Below is a small trained network, with its code and all its weights. Each question gives an input and a target symbol and asks what happens when units are switched off, that is, made to give their printed mean instead of their output.

import numpy as np


def w(rows, s, z=0):
    codes = np.array(rows[::2]) - 128.0
    scale = np.full(codes.shape[1], s)
    scale[-1] = z or s
    return codes * scale


def norm(h):
    return h / np.sqrt((h * h).mean(-1, keepdims=True) + 1e-5)


def f(y):
    return np.maximum(y, 0)


def softmax(a):
    e = np.exp(a - a.max(-1, keepdims=True))
    return e / e.sum(-1, keepdims=True)


def log_softmax(a):
    a = a - a.max(-1, keepdims=True)
    return a - np.log(np.exp(a).sum(-1, keepdims=True))


def net(x, mask):
    ids = ['αβεζηθμξπφψω'.index(c) for c in x.split()]
    T = len(ids)
    res = E[ids] + P[:T]
    u = 0
    for l in range(2):
        r = norm(res)
        for j in range(2):
            rows = slice(2 * j, 2 * j + 2)
            q, k, v = (r @ M[l][rows].T for M in (Q, K, V))
            z = softmax(np.where(np.tri(T) > 0, q @ k.T / 2**0.5, -1e9)) @ v
            o = O[l][rows]
            res = res + np.where(mask[u + j], z, o[:, -1]) @ o[:, :-1]
        u += 2
        y = f(norm(res) @ A[l][:, :-1].T + A[l][:, -1])
        res = res + np.where(mask[u : u + 8], y, B[l][:, -1]) @ B[l][:, :-1]
        u += 8
    return log_softmax(norm(res)[-1] @ U[:, :-1].T + U[:, -1])


Q, K, V, O, A, B = {}, {}, {}, {}, {}, {}
E = w([
[117,42,111,158,51,55,187,138],'α',
[76,181,108,180,130,207,142,188],'β',
[218,122,101,163,17,161,131,146],'ε',
[223,137,24,153,159,122,67,214],'ζ',
[129,98,194,163,135,112,161,83],'η',
[170,99,148,177,120,219,97,97],'θ',
[153,122,139,177,146,167,91,100],'μ',
[115,162,105,106,189,59,97,154],'ξ',
[113,79,123,157,140,20,9,215],'π',
[120,182,154,158,155,191,195,135],'φ',
[93,85,63,135,52,151,32,141],'ψ',
[45,153,170,143,122,188,193,130],'ω',
],0.011)
P = w([
[170,129,254,112,148,205,56,100],'0',
[96,160,199,221,132,102,86,114],'1',
[128,84,78,217,229,180,127,114],'2',
[144,146,211,86,138,168,88,121],'3',
[91,161,171,194,119,81,99,118],'4',
[109,64,82,132,215,187,158,124],'5',
[134,152,192,76,127,150,102,123],'6',
[90,161,147,175,113,65,102,123],'7',
[94,80,56,107,200,178,187,175],'8',
[124,155,168,64,123,134,115,129],'9',
[92,159,127,153,108,47,106,121],'10',
[86,76,27,68,181,167,214,172],'11',
[119,157,129,45,106,119,124,129],'12',
[81,161,117,145,102,42,113,118],'13',
],0.009)
Q[0] = w([
[88,141,127,172,113,95,129,116],'L0H1',
[179,92,111,82,125,143,142,140],'L0H1',
[166,92,130,6,145,152,133,142],'L0H2',
[128,128,123,160,111,126,142,112],'L0H2',
],0.018)
K[0] = w([
[120,146,45,84,89,90,158,90],'L0H1',
[113,87,223,201,180,160,116,144],'L0H1',
[129,127,254,226,177,221,142,108],'L0H2',
[143,113,83,96,83,129,150,121],'L0H2',
],0.0097)
V[0] = w([
[29,104,209,134,255,68,126,167],'L0H1',
[147,82,151,113,179,70,113,168],'L0H1',
[122,203,29,125,12,171,187,41],'L0H2',
[157,84,108,128,45,94,144,171],'L0H2',
],0.0039)
O[0] = w([
[133,89,135,186,214,159,61,126,222],'L0H1',
[31,197,6,89,97,112,191,3,112],'L0H1',
[93,128,68,96,104,170,152,77,3],'L0H2',
[188,171,101,253,182,77,154,172,95],'L0H2',
],0.0042,0.0023)
A[0] = w([
[169,42,125,244,34,29,113,165,191],'L0N1',
[143,232,82,128,48,116,84,192,119],'L0N2',
[151,36,157,135,2,167,59,138,114],'L0N3',
[174,254,134,87,159,129,92,175,104],'L0N4',
[126,119,214,17,236,67,132,132,4],'L0N5',
[247,106,194,66,141,200,206,1,97],'L0N6',
[154,84,31,236,140,136,211,191,171],'L0N7',
[69,168,182,148,98,207,92,107,62],'L0N8',
],0.005,0.0032)
B[0] = w([
[124,180,133,103,154,173,177,159,253],'L0N1',
[183,102,165,81,54,129,152,127,165],'L0N2',
[111,186,152,159,93,95,159,94,189],'L0N3',
[208,136,167,113,136,127,48,121,158],'L0N4',
[107,125,59,171,110,125,166,37,149],'L0N5',
[64,170,15,173,176,151,128,202,169],'L0N6',
[1,81,132,137,189,112,189,72,230],'L0N7',
[146,89,144,58,159,101,128,129,203],'L0N8',
],0.0079,0.0052)
Q[1] = w([
[167,64,69,42,112,226,159,85],'L1H1',
[150,44,113,85,149,171,2,106],'L1H1',
[164,46,121,60,105,219,117,135],'L1H2',
[68,161,159,178,108,101,172,114],'L1H2',
],0.0097)
K[1] = w([
[122,127,222,188,136,242,164,90],'L1H1',
[88,168,188,199,174,164,52,107],'L1H1',
[95,163,214,132,179,201,148,67],'L1H2',
[125,2,75,79,36,63,168,166],'L1H2',
],0.0086)
V[1] = w([
[145,106,18,48,125,3,114,54],'L1H1',
[184,76,125,170,101,180,167,110],'L1H1',
[156,96,58,97,133,39,102,192],'L1H2',
[63,93,56,114,22,64,116,66],'L1H2',
],0.0047)
O[1] = w([
[40,212,129,133,120,82,58,93,2],'L1H1',
[210,141,2,138,138,146,229,44,98],'L1H1',
[145,123,166,163,211,178,64,246,57],'L1H2',
[225,29,236,226,100,218,157,123,62],'L1H2',
],0.0052,0.0059)
A[1] = w([
[83,170,158,177,61,77,174,116,2],'L1N1',
[88,75,152,190,160,99,162,109,134],'L1N2',
[203,80,154,109,126,71,46,33,65],'L1N3',
[77,112,79,68,164,65,11,119,42],'L1N4',
[106,103,172,72,110,129,58,88,132],'L1N5',
[149,165,101,78,41,194,54,77,100],'L1N6',
[159,62,105,23,95,153,94,151,110],'L1N7',
[80,76,27,254,179,118,158,96,88],'L1N8',
],0.0078,0.0036)
B[1] = w([
[188,162,89,113,146,133,129,116,192],'L1N1',
[135,89,101,139,97,141,61,159,243],'L1N2',
[96,89,43,77,115,79,181,89,143],'L1N3',
[145,142,136,133,114,183,160,79,181],'L1N4',
[163,148,136,165,94,81,137,97,167],'L1N5',
[91,45,140,136,137,181,86,153,162],'L1N6',
[126,159,160,179,179,81,127,158,173],'L1N7',
[77,153,102,249,140,88,141,141,255],'L1N8',
],0.013,0.006)
U = w([
[111,160,51,243,129,95,131,146,128],'α',
[48,2,75,133,183,216,172,166,90],'β',
[205,173,111,135,84,125,245,137,110],'ε',
[105,251,31,68,185,174,82,145,126],'ζ',
[195,75,95,97,182,96,97,126,255],'η',
[131,121,150,135,147,243,126,29,157],'θ',
[106,106,56,74,128,109,126,12,152],'μ',
[93,211,174,147,75,86,67,36,142],'ξ',
[121,158,228,152,140,125,81,241,115],'π',
[59,132,224,86,157,115,220,91,84],'φ',
[185,101,163,170,50,240,119,182,165],'ψ',
[101,29,186,116,52,107,119,95,176],'ω',
],0.011,0.0038)

Each question gives the input, a string of symbols that net reads in full, and the target symbol t.
The units are the heads (2 rows each of Q, K, V and O) and the neurons (one row each of A and B). Each row of codes is followed by its name. A weight is (code - 128) times the scale printed after its matrix; where a second scale follows, it is the last column's (O, A, B and U).
mask holds one flag per unit, layer by layer, with each layer's heads first. A switched-off unit (its flag False) gives its mean, the last column of its rows in O or B, instead of its output. The means were averaged over made-up inputs and are rounded, as every weight is.
A unit's drop is (log p(t) with every unit on - log p(t) with that unit switched off) / (log p(t) with every unit on - log p(t) with every unit switched off).
The circuit of an input: a set's keep is (log p(t) with only the set's units on - log p(t) with every unit switched off) / (log p(t) with every unit on - log p(t) with every unit switched off). Starting from the 12 units with the biggest drops (on a tie, the unit counted first), units are removed one at a time, each time the one whose removal leaves the highest keep (on an exact tie, the one counted first), for as long as the keep stays at least 0.8.
circuit, biggest first: the units of the circuit, biggest drop first
unit that matters most: the unit with the biggest drop
top k neurons: the k neurons with the biggest drops, biggest first
top k neurons in layer l: the k neurons of layer l with the biggest drops, biggest first
input η ω β ξ α ω φ η α ε, target ψ: circuit, biggest first	L1N6; L0N3; L1N8
input α ξ ω ω η φ, target α: top neuron in layer 0	L0N1
input μ ω ω θ φ ψ ω α μ π, target ξ: circuit, biggest first	L1H1; L1N4
input φ β ξ β ω α π μ, target π: top 2 neurons	L0N7; L1N8
input α ω ω ζ ω θ π φ φ μ μ ω φ, target ζ: circuit, biggest first	L0N6; L1N8
input α ε π ω ω, target π: top 3 neurons	L0N3; L1N8; L1N4
input θ α η ψ ω, target ψ: circuit, biggest first	L1H2; L1N8; L0N7
input β ω ω μ, target θ: top 4 neurons in layer 0	L0N6; L0N1; L0N8; L0N7
input ω η ω η α ε ω φ ζ α φ α ω, target φ: top 3 neurons	L1N8; L1N2; L1N7
input ω β ζ ω η, target ζ: top 4 neurons	L1N8; L0N7; L1N1; L0N1
input ψ φ θ ω ω, target ψ: top 3 neurons	L1N8; L0N7; L1N2
input α μ μ α ω ζ ω ω η μ ω, target ζ: top 3 neurons in layer 0	L0N1; L0N7; L0N3
input ε θ η π ψ π φ, target ζ: top 2 neurons	L0N6; L0N7
input α α ω ω ε ω π ψ, target ψ: circuit, biggest first	L0N2; L1H2; L1N8
input ε μ μ θ, target β: top 2 neurons in layer 0	L0N6; L0N7
input η ψ ω ζ ω α φ α η α ε, target ε: unit that matters most	L0N2
input α φ ω ζ φ ω ζ, target η: circuit, biggest first	L1N3; L1N8; L0N4
input ω μ μ π ω α ω π φ ω φ ω ω φ, target π: top 2 neurons	L1N8; L0N4
input η φ μ φ α μ ω ξ φ ζ φ ψ ω μ, target ψ: top 2 neurons	L1N8; L0N4
input ω ω ξ β ξ ω θ ψ, target ψ: unit that matters most	L1H2
input ω φ μ ω μ ω β ω ψ, target α: top 2 neurons	L1N8; L1N7
input α ε ω η ω, target ε: top 2 neurons in layer 1	L1N8; L1N1
input β β ω φ ω, target ω: top 4 neurons in layer 0	L0N1; L0N8; L0N6; L0N7
input π ψ π ψ ω ε α ζ φ ω ω ξ μ ω, target ξ: top 3 neurons in layer 0	L0N1; L0N7; L0N6
input β β ζ β π ω ξ π, target π: top 2 neurons	L1N8; L0N1
input μ ω β φ β ξ μ ψ ω ψ, target ω: top 2 neurons	L1N6; L1N8
